Below is a small trained network, with its code and all its weights. Each question gives an input and a target symbol and asks what happens when units are switched off, that is, made to give their printed mean instead of their output.

import numpy as np


def w(rows, s, z=0):
    codes = np.array(rows[::2]) - 128.0
    scale = np.full(codes.shape[1], s)
    scale[-1] = z or s
    return codes * scale


def f(y):
    return y / 2 * (1 + np.tanh(0.7978845608 * (y + 0.044715 * y**3)))


def softmax(a):
    e = np.exp(a - a.max(-1, keepdims=True))
    return e / e.sum(-1, keepdims=True)


def log_softmax(a):
    a = a - a.max(-1, keepdims=True)
    return a - np.log(np.exp(a).sum(-1, keepdims=True))


def net(x, mask):
    ids = ['ΓΘΞΨαβδεζηλμπστω'.index(c) for c in x.split()]
    T = len(ids)
    res = E[ids] + P[:T]
    q, k, v = (res @ M[0].T for M in (Q, K, V))
    z = softmax(np.where(np.tri(T) > 0, q @ k.T / 2**0.5, -1e9)) @ v
    res = res + np.where(mask[0], z, O[0][:, -1]) @ O[0][:, :-1]
    y = f(res @ A[0][:, :-1].T + A[0][:, -1])
    res = res + np.where(mask[1:9], y, B[0][:, -1]) @ B[0][:, :-1]
    return log_softmax(res[-1] @ U[:, :-1].T + U[:, -1])


Q, K, V, O, A, B = {}, {}, {}, {}, {}, {}
E = w([
[254,98,194,216,86],'Γ',
[124,93,155,143,89],'Θ',
[223,142,103,173,181],'Ξ',
[130,48,96,144,105],'Ψ',
[156,90,104,165,132],'α',
[157,101,93,171,144],'β',
[141,78,81,186,164],'δ',
[148,94,103,187,171],'ε',
[66,79,122,177,141],'ζ',
[226,151,99,89,212],'η',
[112,190,217,147,199],'λ',
[110,124,127,198,241],'μ',
[152,61,45,198,190],'π',
[100,137,238,67,94],'σ',
[131,202,190,146,175],'τ',
[142,185,232,76,119],'ω',
],0.0085)
P = w([
[83,242,93,87,18],'0',
[142,108,219,218,37],'1',
[142,122,234,229,98],'2',
[140,101,250,205,155],'3',
[126,104,236,207,154],'4',
[117,113,234,196,184],'5',
[128,114,237,183,192],'6',
[108,106,239,186,190],'7',
[105,107,243,172,203],'8',
[100,115,246,176,216],'9',
[95,110,244,177,216],'10',
[105,112,235,164,229],'11',
[147,111,254,174,228],'12',
],0.0042)
Q[0] = w([
[95,173,99,186,52],'h1',
[77,211,4,42,5],'h1',
],0.027)
K[0] = w([
[166,65,205,178,211],'h1',
[194,53,235,251,81],'h1',
],0.02)
V[0] = w([
[106,148,251,151,104],'h1',
[253,133,161,75,120],'h1',
],0.021)
O[0] = w([
[82,235,80,151,90,183],'h1',
[178,164,46,10,174,254],'h1',
],0.013,0.0039)
A[0] = w([
[10,68,114,43,33,115],'n1',
[137,73,151,138,145,12],'n2',
[102,168,112,174,75,2],'n3',
[132,81,137,74,142,1],'n4',
[128,163,214,77,112,52],'n5',
[131,155,55,132,13,89],'n6',
[170,78,5,221,131,97],'n7',
[166,122,100,144,62,231],'n8',
],0.013,0.007)
B[0] = w([
[106,26,202,126,54,129],'n1',
[93,193,140,46,118,176],'n2',
[149,101,198,73,228,225],'n3',
[142,63,163,176,33,219],'n4',
[147,218,185,91,83,125],'n5',
[171,134,203,181,72,255],'n6',
[14,123,164,4,104,159],'n7',
[79,123,23,113,117,222],'n8',
],0.016,0.006)
U = w([
[165,212,100,141,14,101],'Γ',
[126,102,150,255,7,106],'Θ',
[188,188,54,11,218,156],'Ξ',
[175,38,135,106,6,41],'Ψ',
[117,132,122,138,110,88],'α',
[79,161,52,190,140,248],'β',
[102,157,125,116,108,108],'δ',
[124,130,136,126,133,106],'ε',
[97,50,192,201,176,142],'ζ',
[210,105,136,146,188,254],'η',
[181,146,201,119,212,113],'λ',
[142,101,148,165,252,159],'μ',
[86,121,152,59,128,203],'π',
[152,138,228,64,90,4],'σ',
[177,168,186,133,193,111],'τ',
[182,203,185,78,96,100],'ω',
],0.0053,0.005)

Each question gives the input, a string of symbols that net reads in full, and the target symbol t.
The units are the heads (2 rows each of Q, K, V and O) and the neurons (one row each of A and B). Each row of codes is followed by its name. A weight is (code - 128) times the scale printed after its matrix; where a second scale follows, it is the last column's (O, A, B and U).
mask holds one flag per unit, heads first, then neurons. A switched-off unit (its flag False) gives its mean, the last column of its rows in O or B, instead of its output. The means were averaged over made-up inputs and are rounded, as every weight is.
A unit's drop is (log p(t) with every unit on - log p(t) with that unit switched off) / (log p(t) with every unit on - log p(t) with every unit switched off).
The circuit of an input: a set's keep is (log p(t) with only the set's units on - log p(t) with every unit switched off) / (log p(t) with every unit on - log p(t) with every unit switched off). Starting from all 9 units, units are removed one at a time, each time the one whose removal leaves the highest keep (on an exact tie, the one counted first), for as long as the keep stays at least 0.8.
units of the circuit, in order: the units of the circuit, biggest drop first
k most important neurons: the k neurons with the biggest drops, biggest first
drop of u: that unit's drop, to one decimal
input ζ Θ Θ ζ Γ ζ Γ Γ, target ζ: most important neuron	[n3]
input η π Γ ω Γ Γ ω Ξ, target Ψ: 2 most important neurons	[n4; n3]
input Γ Γ ω, target ω: 2 most important neurons	[n6; n3]
input Γ Γ Γ, target Γ: 3 most important neurons	[n6; n3; n8]
input η μ Γ δ, target Ψ: units of the circuit, in order	[h1; n4]
input η ε ω, target Ψ: 2 most important neurons	[n4; n3]
input Γ Γ λ Γ Γ ω Θ Ξ, target ω: units of the circuit, in order	[n6; h1; n3]
input Γ ω ε, target ω: units of the circuit, in order	[n6; h1; n3]
input Γ α ζ Γ Γ ζ Γ ζ, target ζ: 2 most important neurons	[n3; n1]
input Γ ζ Γ Γ Γ Γ σ, target σ: 4 most important neurons	[n3; n6; n1; n5]
input ζ μ ζ η Γ α Θ ω Θ, target ζ: units of the circuit, in order	[h1; n3]
input Γ δ Γ Γ η Θ Γ σ π τ, target Ξ: 2 most important neurons	[n6; n4]
input Γ Γ Γ Γ, target Γ: units of the circuit, in order	[h1; n3]
input π Ξ π Θ π, target π: 2 most important neurons	[n2; n7]
input ω Ξ Γ Θ Ξ ω, target ω: 3 most important neurons	[n6; n5; n3]
input ω ω Γ η, target Γ: 2 most important neurons	[n6; n3]
input Γ α ζ Γ Γ ω Γ σ, target ω: 4 most important neurons	[n3; n6; n5; n4]
input Θ η η Γ Γ η η π, target π: units of the circuit, in order	[n7]
input Γ Γ ε Γ Ξ Ξ, target Ξ: units of the circuit, in order	[h1; n6]
input Γ η Ψ, target Ξ: drop of h1	0.6
input Γ ε Ψ ε ζ ω Γ η β μ σ Ξ Γ, target Ξ: drop of n6	0.3
input ζ η η ζ ε λ ζ Ξ Ξ, target ζ: drop of h1	1.3
